Here is a tiny trained network, its code and every weight. The questions are about switching its units off for an input and a class, where a switched-off unit gives its printed mean instead of its output.

import numpy as np


def w(rows, s, z=0):
    codes = np.array(rows[::2]) - 128.0
    scale = np.full(codes.shape[1], s)
    scale[-1] = z or s
    return codes * scale


def f(y):
    return np.maximum(y, 0)


def log_softmax(a):
    a = a - a.max(-1, keepdims=True)
    return a - np.log(np.exp(a).sum(-1, keepdims=True))


def net(x, mask):
    res = np.array(x, float).reshape(1, 6) / 4 @ E
    y = f(res @ A[0][:, :-1].T + A[0][:, -1])
    res = res + np.where(mask, y, B[0][:, -1]) @ B[0][:, :-1]
    return log_softmax(res[-1] @ U[:, :-1].T + U[:, -1])


A, B = {}, {}
E = w([
[130,128,127,127],'x0',
[130,127,131,128],'x1',
[108,58,66,107],'x2',
[178,153,1,139],'x3',
[43,183,56,76],'x4',
[188,123,103,39],'x5',
],0.0078)
A[0] = w([
[146,63,137,167,144],'N1',
[162,111,120,80,78],'N2',
[80,101,200,75,26],'N3',
[75,157,115,76,25],'N4',
[184,148,145,5,81],'N5',
[191,97,149,149,3],'N6',
[148,150,94,147,20],'N7',
[73,92,102,201,129],'N8',
[139,73,102,110,124],'N9',
[38,191,109,100,64],'N10',
[74,80,89,99,155],'N11',
[102,156,141,164,13],'N12',
[83,133,126,215,18],'N13',
[195,249,130,140,147],'N14',
[160,100,147,135,42],'N15',
[91,152,121,58,86],'N16',
[127,23,117,107,140],'N17',
[101,104,168,77,48],'N18',
[194,167,45,165,64],'N19',
[128,212,195,92,132],'N20',
],0.013,0.0049)
B[0] = w([
[175,144,218,130,214],'N1',
[131,192,132,184,177],'N2',
[77,12,41,173,208],'N3',
[218,77,119,131,183],'N4',
[90,253,91,231,244],'N5',
[243,108,133,126,177],'N6',
[122,76,51,153,150],'N7',
[114,196,121,126,209],'N8',
[116,136,129,68,193],'N9',
[236,106,200,166,232],'N10',
[102,145,157,47,233],'N11',
[128,151,19,113,145],'N12',
[148,223,2,142,174],'N13',
[106,108,112,11,254],'N14',
[203,117,84,140,157],'N15',
[188,114,175,142,201],'N16',
[109,137,87,33,228],'N17',
[93,55,85,168,175],'N18',
[77,18,135,180,248],'N19',
[95,131,149,53,237],'N20',
],0.018,0.0057)
U = w([
[102,2,96,216,97],'0',
[142,109,148,134,254],'1',
[242,96,155,163,52],'2',
[128,180,88,199,78],'3',
[115,106,140,54,47],'4',
[127,98,158,147,216],'5',
],0.0091,0.0095)

Each question gives the input, the list of numbers given to net, and the class t.
The units are the neurons (one row each of A and B). Each row of codes is followed by its name. A weight is (code - 128) times the scale printed after its matrix; where a second scale follows, it is the last column's (A, B and U).
mask holds one flag per neuron, in row order. A switched-off neuron (its flag False) gives its mean, the last column of its row in B, instead of its output. The means were averaged over made-up inputs and are rounded, as every weight is.
A unit's drop is (log p(t) with every unit on - log p(t) with that unit switched off) / (log p(t) with every unit on - log p(t) with every unit switched off).
The circuit of an input: a set's keep is (log p(t) with only the set's units on - log p(t) with every unit switched off) / (log p(t) with every unit on - log p(t) with every unit switched off). Starting from the 12 units with the biggest drops (on a tie, the unit counted first), units are removed one at a time, each time the one whose removal leaves the highest keep (on an exact tie, the one counted first), for as long as the keep stays at least 0.8.
circuit, biggest first: the units of the circuit, biggest drop first
top k neurons: the k neurons with the biggest drops, biggest first
input [-3,4,8,-6,-7,-8], class 3: top 2 neurons -> (N13; N8)
input [-8,7,-5,8,4,-8], class 0: top 3 neurons -> (N19; N5; N7)
input [-4,4,0,4,6,5], class 2: circuit, biggest first -> (N10; N16)
input [2,1,1,-2,-1,-7], class 3: circuit, biggest first -> (N13; N8)
input [5,7,4,-1,2,8], class 3: circuit, biggest first -> (N5)
input [-5,3,-6,-6,2,-5], class 0: top 2 neurons -> (N3; N11)
input [5,0,-1,-6,1,-5], class 0: top 2 neurons -> (N3; N5)
input [8,-4,-8,5,-2,-8], class 3: top 2 neurons -> (N13; N11)
input [-3,3,3,1,-8,-4], class 2: circuit, biggest first -> (N6; N1)
input [5,-3,-1,-8,-5,6], class 0: top 2 neurons -> (N3; N18)
input [-1,3,-8,-3,-1,-2], class 4: top 2 neurons -> (N20; N14)
input [6,3,-7,-2,-4,1], class 4: circuit, biggest first -> (N14; N20)
input [1,4,-1,6,7,8], class 3: top 3 neurons -> (N5; N2; N3)
input [1,-2,7,-4,-7,-7], class 2: top 4 neurons -> (N1; N5; N6; N14)
input [3,-4,6,-6,-1,4], class 0: top 4 neurons -> (N3; N18; N14; N20)
input [3,0,-6,-4,-7,-5], class 2: circuit, biggest first -> (N6)
input [1,3,-7,4,-5,7], class 3: top 3 neurons -> (N5; N2; N11)
input [0,-7,-8,6,-3,7], class 4: top 2 neurons -> (N14; N3)
input [4,3,2,1,-6,2], class 2: circuit, biggest first -> (N6; N1)
input [-8,-2,-8,-4,-4,-1], class 4: circuit, biggest first -> (N20; N14)
input [-5,-5,-8,-2,-7,5], class 4: circuit, biggest first -> (N14)
input [1,-3,0,-5,0,2], class 0: circuit, biggest first -> (N3; N18)
input [4,4,3,-3,-3,-7], class 3: circuit, biggest first -> (N13; N8)
